Each row has a hidden stage along a path, written after it and counted from one end. A new block has a new path.
-111 137 116 468 -260 127 -181 350 117 114 417 25 252 197 6 284 -194
 -126 225 -197 -125 -102 -264 101 -97 419 -286 120 51 -13 -19 -534 4 59
 -28 -81 -363 -116 -256 | 35
41 55 79 -203 -60 1 55 189 -111 87 -185 115 94 -48 -67 47 -35 -103 -40
 73 -64 198 199 110 96 -341 107 -46 -58 52 -136 12 222 -167 108 -179 -24
 107 -66 | 33
-8 -49 28 -100 -132 87 -15 -183 87 -44 198 -29 136 25 120 38 19 -224 -73
 -3 -63 139 -108 -153 -143 65 -136 -18 39 -162 -43 -26 -288 140 203 -42
 76 -41 -136 | 16
33 39 204 -9 -204 25 -133 -225 -135 -339 460 291 -79 -127 -95 136 -100
 -134 -64 -95 242 -34 166 -105 -202 -104 -100 -242 -92 -156 -177 45 -108
 -91 145 166 -122 -74 -234 | 25
-52 47 -41 -384 126 -163 -109 -144 186 32 -155 134 -42 -153 49 -70 -105
 -116 -179 443 -88 0 509 -127 397 -83 45 -181 -60 59 -44 168 142 -351
 -168 -214 346 14 -92 | 10
301 321 -16 -129 15 -36 -276 50 132 -33 -104 -52 59 -75 280 32 -307 -92
 56 275 -422 67 123 -11 118 -18 -127 209 158 523 109 -339 507 -60 -46
 -213 119 90 -86 | 7
-41 -168 24 -257 -4 43 244 -60 -73 187 -359 -200 184 -53 -162 -48 64 -28
 -124 182 194 358 68 -2 115 -328 239 -76 -150 -229 -114 89 -193 -76 117
 -31 88 80 -13 | 24
24 27 26 -94 -33 31 -100 3 -79 -176 26 149 -118 -195 14 43 -96 -80 -60
 -17 110 81 120 109 99 -250 81 -41 -108 164 -158 86 218 -227 88 23 82 4
 25 | 18
217 -30 -130 -83 -40 116 25 -172 37 68 -136 -341 184 -43 131 -49 -179
 -47 -32 155 -47 174 -200 -81 30 -9 -32 211 82 79 61 -183 -59 152 99 29
 169 22 48 | 7
300 76 149 -322 -120 142 53 38 28 302 -221 -421 330 119 -218 102 -36
 -102 178 326 91 271 -86 66 93 -99 -59 -34 -26 129 120 -541 24 154 -44
 -205 -154 90 -200 | 33
167 137 178 -198 -122 24 -51 -114 13 -19 5 -56 173 -7 27 72 -70 -137 2
 175 -106 236 86 -130 -153 -137 -49 -41 26 11 6 -212 -10 60 146 -104 -76
 84 -239 | 23
-73 -30 61 269 -168 -2 39 154 -230 -123 54 224 -15 -189 24 -1 -205 1 -80
 -271 33 91 69 20 -116 -126 206 76 17 -96 -310 155 29 -286 348 187 -130
 -85 -75 | 28
98 -179 -102 -57 -114 144 47 -392 -43 -136 149 -143 37 -154 19 -58 -128
 -79 -122 0 270 43 -156 -165 -62 -11 -7 20 -16 -194 -71 106 -323 73 211
 225 176 -81 41 | 11
137 191 14 -2 -68 -59 -236 -94 188 -47 115 9 62 -95 251 -14 -296 -126 0
 200 -295 -46 143 -204 37 262 -119 101 187 203 22 -207 114 -126 54 -83
 85 -81 -221 | 10
131 -86 143 -361 -127 137 138 -252 -156 -53 17 -85 145 -2 -227 88 107
 -129 -79 115 302 282 12 -27 -128 -437 -13 -208 -183 -231 -47 0 -207 170
 134 4 -17 130 -79 | 27
-88 -20 106 22 -116 54 23 179 -66 56 36 49 106 24 -136 120 -19 -82 12
 -41 105 127 27 135 52 -123 11 -71 -115 -66 -139 -94 -1 -100 53 -41 -115
 -13 -115 | 29
117 -182 58 -296 -128 231 104 -243 -152 -109 117 -170 52 -11 -203 102
 148 -156 -42 -40 440 246 -222 105 -68 -335 -57 -161 -209 -128 -71 -16
 -248 217 129 99 43 28 38 | 21
122 10 94 -39 -135 218 57 89 -115 45 -79 -232 208 60 -144 165 -4 -38 101
 -18 174 296 -272 209 -92 -338 -25 78 -158 55 8 -314 63 198 90 -15 -146
 149 24 | 26
-221 211 198 351 -168 -22 -274 397 165 0 377 223 101 151 81 267 -116
 -162 150 -135 -258 -51 12 124 -21 326 -251 3 15 111 -86 -388 128 -126
 -62 -159 -268 -128 -336 | 25
-5 -62 -142 315 -75 10 -152 -107 -79 -266 277 135 -171 -261 126 -26 -365
 21 -99 -167 150 -195 9 -31 100 177 21 104 41 56 -203 118 40 -276 81 323
 127 -226 45 | 6
-165 -77 -136 414 -87 78 -149 -57 58 -149 316 48 -41 -125 55 73 -297 23
 -35 -132 196 -207 -136 9 106 249 -76 116 -68 -69 -103 -25 -59 -150 -42
 244 76 -169 58 | 8
38 95 -44 133 -118 47 -145 -97 104 -113 200 42 97 -51 269 33 -218 -125
 -43 -18 -245 8 -86 -150 -136 126 -144 182 121 23 -7 -90 -5 50 178 -6 80
 -17 -73 | 10
118 -116 -154 -250 27 129 122 -334 -8 19 -225 -258 157 -100 -4 -49 -85
 -3 -157 258 158 204 -73 -89 69 -352 58 83 -126 -137 64 72 -84 133 38 26
 291 178 190 | 8
141 -84 -43 -34 -132 66 -165 -324 -136 -411 407 198 -268 -306 43 -24
 -213 -123 -112 -145 315 -164 58 -62 14 8 -38 -102 -4 76 -212 217 -38
 -190 190 300 158 -213 -2 | 11
493 150 -31 -611 79 -18 -81 -267 19 8 -296 -255 63 -110 113 -76 -144
 -132 -62 485 -159 237 211 -94 199 -259 -43 3 103 401 118 -183 277 39
 -44 -185 293 117 -55 | 5
166 64 139 -190 -103 160 11 -33 68 165 -100 -371 295 129 -118 140 10
 -100 128 227 72 302 -187 45 -35 -113 -102 7 -86 51 121 -472 -61 232 -19
 -134 -113 111 -150 | 23
-170 -32 137 176 -170 19 -27 88 -21 -21 248 125 82 12 -106 127 -73 -89
 -4 -100 127 20 46 3 -33 100 -42 -113 -75 -203 -173 -80 -174 -133 67 62
 -159 -122 -223 | 27
16 35 104 -96 -109 160 13 -37 29 30 40 -135 245 119 -50 180 61 -122 29
 70 32 269 -183 48 -144 -240 -133 4 -145 -100 57 -250 -69 250 42 -117
 -65 167 -56 | 22
184 -58 49 -147 -118 243 172 -69 -41 182 -236 -489 346 92 -94 72 35 -52
 70 106 127 429 -380 55 -132 -255 18 140 -83 -57 83 -352 -173 336 164
 -27 -68 153 6 | 22
234 222 176 -343 -29 10 -118 300 30 140 -246 -126 104 47 8 101 -4 -174
 149 209 -225 306 99 230 172 -190 -34 -3 21 506 2 -405 405 -71 -7 -326
 -69 73 -191 | 24
189 70 110 -59 -231 15 14 15 -118 -10 133 118 143 -47 113 5 -141 -204
 -22 -95 -219 120 57 -164 -220 31 -13 25 215 -53 -158 -52 -64 -23 376
 -53 -131 -59 -260 | 35
92 -6 142 -301 -91 69 44 32 3 120 -69 -159 167 83 -90 74 100 -194 26 129
 25 287 -6 55 36 -114 -52 -117 -39 34 -44 -205 -102 71 76 -155 -35 1
 -196 | 24
-172 -34 111 334 -212 68 -66 87 -129 -209 393 259 -19 -60 -40 156 -118
 -69 -23 -317 162 -23 -54 58 -163 7 -39 -42 -92 -183 -239 25 -103 -119
 182 191 -183 -121 -121 | 26
-280 -191 53 287 -176 93 110 182 42 187 151 -129 221 133 -83 92 21 -100
 24 -189 120 126 -238 40 -8 301 -24 1 -35 -318 -173 -149 -447 -4 123 71
 -151 -211 -191 | 25
87 106 -45 198 -109 149 -179 -63 135 -46 149 -175 145 -18 125 112 -256
 -36 86 53 -38 -9 -250 -13 -42 121 -169 220 8 129 101 -348 82 112 0 27 2
 21 -2 | 11
-152 -92 41 258 -226 93 -3 66 -134 -114 399 265 32 -37 -88 144 -111 -111
 -37 -296 190 -95 -53 27 -103 43 -55 -70 -66 -286 -235 74 -150 -102 157
 134 -151 -117 -83 | 35
-142 -152 10 181 -173 145 -10 -429 -11 -247 423 61 54 -109 -84 101 -113
 -38 -129 -82 404 -53 -123 -210 -218 -9 -73 -94 -183 -490 -82 111 -423
 70 113 290 13 -36 -23 | 17
-58 87 23 141 -97 4 -245 -71 -69 -405 363 423 -221 -254 129 87 -214 -92
 -100 -175 53 -128 157 16 -48 -129 -26 -29 -75 90 -204 194 232 -270 134
 127 61 -42 3 | 16
75 258 214 -69 -81 -43 -202 245 41 10 18 111 65 3 -31 164 -133 -104 114
 145 -152 96 226 122 90 -86 -71 -61 -33 293 -41 -335 361 -187 -68 -206
 -167 43 -258 | 27
229 -78 -181 -166 63 122 2 -125 -124 -62 -201 -242 -42 -173 -38 -15 -180
 42 -62 139 260 113 -87 175 278 -301 71 102 -116 249 -18 -42 226 -41 -86
 117 257 43 251 | 5
194 36 55 -285 -41 71 -14 -77 28 63 -173 -220 108 -61 2 3 -48 -116 21
 204 21 248 -8 6 83 -132 37 8 -9 173 1 -194 50 -6 85 -93 63 34 -87 | 18
6 351 227 243 -237 -94 -265 196 129 -20 365 324 199 69 204 176 -278 -187
 89 -4 -507 -73 207 -203 -240 296 -225 45 218 11 -43 -336 156 -103 124
 -211 -299 -30 -455 | 34
301 159 -31 -362 22 -115 29 -332 218 224 -353 -309 365 -15 313 -174 -226
 -115 -141 564 -541 295 222 -499 -44 78 -5 158 300 -35 167 -177 -114 104
 134 -244 238 117 -261 | 6
27 12 98 6 -133 80 3 200 -152 -54 24 65 38 -32 -19 96 -24 -109 15 -164
 15 202 -53 179 -47 -213 36 22 -44 96 -175 -66 105 -64 207 -8 -104 -5
 -63 | 26
121 58 135 -43 -163 150 -19 19 -61 -32 85 -113 167 54 -30 147 -14 -125
 68 -39 33 239 -185 73 -169 -167 -94 33 -50 34 -19 -272 -14 170 151 -27
 -137 62 -109 | 24

Each row has a hidden stage along a path, written after it and counted from one end. A new block has a new path.
-116 78 -76 153 -123 -204 -292 20 1 -604 151 -103 -71 198 317 -141 -88
 -380 -434 -112 181 261 14 198 342 -454 -219 -585 227 478 54 126 -328
 222 -28 456 542 437 23 | 23
-190 349 503 40 67 -58 5 -95 254 174 -145 -117 401 -237 -43 -385 -62
 -335 66 301 26 108 -20 190 -182 170 -26 -459 -233 126 -202 -230 -14 -24
 -305 275 17 322 105 | 20
87 56 -95 8 432 220 130 583 462 508 206 139 -98 327 365 485 -57 140 20
 -183 -398 200 81 -274 -78 -225 116 32 312 39 237 -54 -157 362 -197 -4
 -38 -325 717 | 20
49 -48 -539 -40 -8 -6 -8 -40 -168 -32 375 -219 -587 -169 -220 540 59 283
 -199 -159 -300 74 -95 -205 61 -374 253 9 314 16 -12 505 64 -7 111 -165
 285 -100 323 | 9
289 -44 -306 303 -45 -10 -85 191 49 -316 286 151 -387 99 9 349 -173 31
 -174 -426 -312 362 8 42 430 -556 -21 -98 287 323 100 404 -11 25 159 131
 469 215 615 | 19
429 -1 -37 -29 158 -163 147 230 -29 -85 -72 122 -289 -103 -122 413 16
 246 -175 -312 -223 285 -29 -138 123 72 19 170 398 80 425 259 72 -219
 240 20 135 -266 263 | 25
121 -398 429 311 470 -24 115 -187 174 74 -46 253 280 336 470 -357 -187 4
 32 46 -428 -217 -349 129 -107 -66 -67 11 21 -16 -167 -195 -23 -245 -172
 224 -166 279 177 | 28
40 35 -62 -74 62 -64 314 293 346 353 -167 230 30 34 64 394 201 143 36
 -273 -77 -147 114 -323 -267 133 54 25 227 -181 154 -250 -143 147 -38
 -81 -242 -512 485 | 12
-203 76 105 -61 65 -292 57 -340 13 -88 -199 -137 41 -167 34 -256 -167
 -99 -240 298 -34 55 -170 4 -296 27 51 -358 -28 57 -423 9 -157 -119 -7
 184 182 309 0 | 7
-87 444 212 -53 -281 -190 -169 -6 14 -426 -101 -221 97 -216 -127 -99 222
 -418 -140 34 417 366 85 208 317 65 -162 -491 26 325 286 16 -70 196 -71
 329 167 207 -241 | 21
-235 232 -141 -111 -253 -177 -121 94 -47 -191 225 -109 -87 75 123 94 154
 -313 -303 -251 125 193 27 166 69 -383 83 -417 399 332 225 66 -119 227
 -65 123 440 44 190 | 13
-208 178 178 7 29 -23 77 -159 60 188 -19 -336 113 -378 -165 -151 -47 -72
 -31 320 -2 -112 8 71 -277 110 -14 -416 -194 22 -390 -17 -145 -81 -287
 122 59 217 94 | 25
-194 23 403 229 270 -48 -92 -54 301 67 -95 -69 357 24 330 -384 -116 -195
 -94 356 50 -231 -187 -30 -106 42 -182 -384 -139 -1 -222 -400 -285 155
 -333 349 -103 198 -15 | 21
-197 189 -41 -245 -1 -190 -15 -403 -35 -122 -104 -344 -15 -359 -268 -78
 148 -87 -157 261 102 6 56 -126 -260 187 89 -417 -151 9 -261 185 26 -158
 -4 174 58 225 -273 | 6
-290 -52 165 -152 349 -167 244 -288 145 283 -406 -309 133 -213 163 -99
 -30 220 -170 638 128 -410 -275 -386 -604 418 -12 -153 -117 -378 -483
 -345 -417 117 -194 28 -427 -181 -300 | 4
416 -57 -198 -86 108 -23 207 103 -77 17 25 -48 -349 -297 -385 562 220
 382 -25 -309 -217 26 121 -251 37 189 45 175 206 -79 310 382 164 -311
 169 -89 -57 -331 175 | 27
-133 319 41 -99 -271 -91 -14 74 -156 -249 117 -265 -146 13 66 107 133
 -284 -128 -45 170 509 -71 404 286 -245 20 -296 300 391 251 187 -121 318
 -130 63 264 174 31 | 26
-59 331 295 -84 -93 -261 -103 -113 -108 -114 -64 -218 107 -440 -269 -179
 73 -201 -239 92 150 69 -91 117 -62 155 8 -346 111 154 159 -13 75 -213
 -46 198 268 66 -131 | 17
281 -17 -78 55 197 -77 82 399 209 66 23 237 -148 102 113 415 36 159 -174
 -385 -194 83 23 -262 60 -81 -5 77 420 37 428 -10 -59 37 100 58 80 -384
 445 | 17
212 25 -29 54 365 -74 139 536 189 269 8 115 -268 116 287 432 -252 281
 -278 -97 -305 263 -187 -248 -18 -144 45 150 538 46 285 -26 -274 198 19
 -28 178 -418 580 | 20
-212 71 246 311 -99 -67 73 -185 153 102 -90 -113 210 -309 -55 -269 -158
 -106 2 262 36 -288 -165 108 -157 -30 -116 -372 -226 -45 -525 -270 -249
 32 -285 127 3 249 273 | 17
297 -210 -519 -38 169 -70 2 -48 -17 -190 190 34 -491 -47 -180 555 149
 343 -193 -340 -320 -10 52 -445 85 -164 135 94 256 -60 154 483 152 -202
 304 2 109 -168 191 | 8
435 -185 -330 81 465 35 -18 290 73 144 236 -12 -458 -204 -178 608 -46
 537 -261 -231 -434 -141 1 -586 9 -36 55 198 324 -141 279 329 53 -258
 172 5 132 -437 355 | 20
209 -104 -71 166 65 -17 158 358 291 -161 23 412 -63 593 501 254 -57 -123
 -32 -515 -237 417 92 134 267 -406 -97 -70 361 328 239 49 -198 261 33
 178 133 93 634 | 26
156 -37 -66 178 38 -30 111 404 312 -1 44 377 -41 379 356 321 26 -39 -63
 -476 -158 158 12 -53 181 -317 -45 -3 398 146 319 -130 -165 287 9 79 57
 -199 614 | 16
2 3 -76 -53 210 90 259 412 348 527 100 221 -26 256 270 454 133 135 64
 -299 -298 -46 -2 -228 -225 -133 191 117 380 -105 247 -206 -85 274 -152
 -156 -169 -495 649 | 13
382 -260 -305 236 73 -64 22 69 -181 -323 266 76 -516 98 32 393 -150 253
 -235 -379 -399 241 -170 42 363 -458 12 128 422 213 149 500 5 -150 215 6
 373 94 416 | 26
15 -35 487 353 220 247 265 50 355 554 54 289 284 244 303 -66 -76 -35 475
 53 -478 20 -446 257 3 -175 184 236 -11 -114 -99 -367 146 225 -373 -157
 -440 43 623 | 16
256 66 37 65 184 -124 130 410 157 106 -72 176 -169 21 121 360 -89 175
 -188 -213 -175 214 -115 -178 66 -38 -4 118 439 46 361 -40 -133 92 76 10
 100 -365 449 | 18
-216 307 219 -56 -149 22 -206 -157 154 -293 86 -215 309 9 9 -244 364
 -550 68 8 284 145 229 245 200 -12 -113 -619 -206 307 134 -3 58 166 -272
 412 -8 428 -270 | 24
282 161 -185 -97 97 35 75 183 -50 91 121 -221 -391 -394 -414 565 162 302
 -51 -113 -159 183 59 -237 104 104 104 89 193 -23 310 376 139 -96 74 -90
 40 -303 175 | 23
-243 100 164 -245 5 -165 -20 -521 69 -361 -166 -53 313 266 230 -345 240
 -486 -47 8 135 200 42 231 -149 -49 75 -463 -86 263 -97 35 108 -12 -19
 352 -45 555 -392 | 0
-181 399 322 -93 -6 21 -52 -146 217 199 6 -229 353 -412 -331 -229 185
 -316 121 151 52 -34 216 66 -233 234 40 -526 -311 85 -103 -70 179 -167
 -283 257 7 242 20 | 18
199 34 -240 -166 95 -105 36 183 -3 93 185 51 -250 -129 -195 474 242 177
 -203 -437 -216 -33 93 -290 -89 -45 192 37 431 2 453 212 195 -210 154
 -41 177 -411 283 | 13
-28 52 -425 -25 -128 -17 -38 -23 -197 -10 435 -208 -479 -161 -207 423 54
 116 -189 -221 -275 128 -95 2 70 -466 279 -85 350 134 23 448 105 -4 40
 -153 409 -9 399 | 11
-132 -169 449 243 426 -205 93 -77 33 244 -257 -206 131 -211 322 -297
 -337 245 -310 641 -26 -449 -608 -153 -318 218 -152 -35 100 -268 -329
 -465 -491 28 -275 84 -156 -163 -89 | 24
437 -25 -135 -34 -36 -82 232 99 -23 -148 -122 50 -263 -247 -360 510 286
 271 21 -376 -53 82 164 -187 157 242 -63 137 163 -44 357 289 108 -226
 206 -27 -141 -298 124 | 27
26 -23 226 141 469 338 105 185 345 672 325 98 113 203 230 143 -23 81 293
 4 -603 -19 -233 -17 -130 -209 284 154 91 -87 60 -117 218 109 -359 -104
 -241 -85 573 | 17
245 -130 -329 30 137 116 19 65 -119 -49 450 -64 -433 87 -57 427 2 159
 -79 -371 -490 262 29 68 178 -432 174 15 308 237 146 591 178 -174 49 -24
 338 137 440 | 27
-59 23 -35 -98 256 69 365 234 359 498 -114 119 -75 235 302 396 44 197
 151 55 -264 135 -138 -243 -233 3 199 164 200 -191 -25 -176 -176 411
 -144 -198 -377 -357 483 | 8
302 -231 -319 -44 191 -288 215 99 111 -353 -291 292 -336 336 324 436 -68
 247 -339 -314 -107 264 -57 -345 51 -102 -60 120 444 45 155 160 -273 93
 397 95 30 -189 193 | 4
-6 -150 376 278 491 45 -51 -41 316 212 -33 18 274 31 292 -241 -112 43
 -15 305 -194 -354 -278 -193 -117 92 -108 -113 -113 -163 -140 -338 -125
 5 -279 247 -262 36 38 | 21
-251 74 63 80 -135 -198 88 -385 41 -95 -174 -162 52 -253 -76 -217 -68
 -106 -66 304 62 -78 -159 48 -179 4 -7 -367 -186 -27 -548 -49 -180 12
 -99 108 20 322 49 | 8
-314 -111 210 202 -2 -197 108 -285 159 48 -271 -91 234 -161 173 -271 26
 -6 -90 383 203 -562 -310 -148 -266 156 -147 -259 -143 -285 -459 -491
 -394 174 -247 102 -316 -35 -92 | 10
-175 108 375 258 94 -163 126 -69 103 238 -251 -214 140 -433 -3 -254 -331
 77 -151 539 41 -225 -361 -8 -259 164 -129 -237 -100 -140 -492 -353 -405
 54 -275 71 -8 39 186 | 19
45 56 -33 143 104 335 194 372 458 439 261 255 40 367 246 414 162 -46 366
 -354 -365 149 73 13 100 -334 157 57 130 38 178 -95 70 411 -272 -106
 -252 -143 767 | 16
-95 214 266 -1 -204 -226 -83 -108 -84 -435 -74 -111 125 35 131 -240 110
 -411 -174 -23 244 321 -72 391 240 -89 -128 -414 145 370 179 12 -101 93
 -81 299 218 340 -172 | 26
-357 283 -99 -253 -196 -155 -206 -122 -8 -314 149 -265 2 104 136 -24 342
 -419 -221 -13 284 212 60 92 91 -201 72 -525 178 279 197 74 -67 328 -112
 234 190 173 -251 | 9
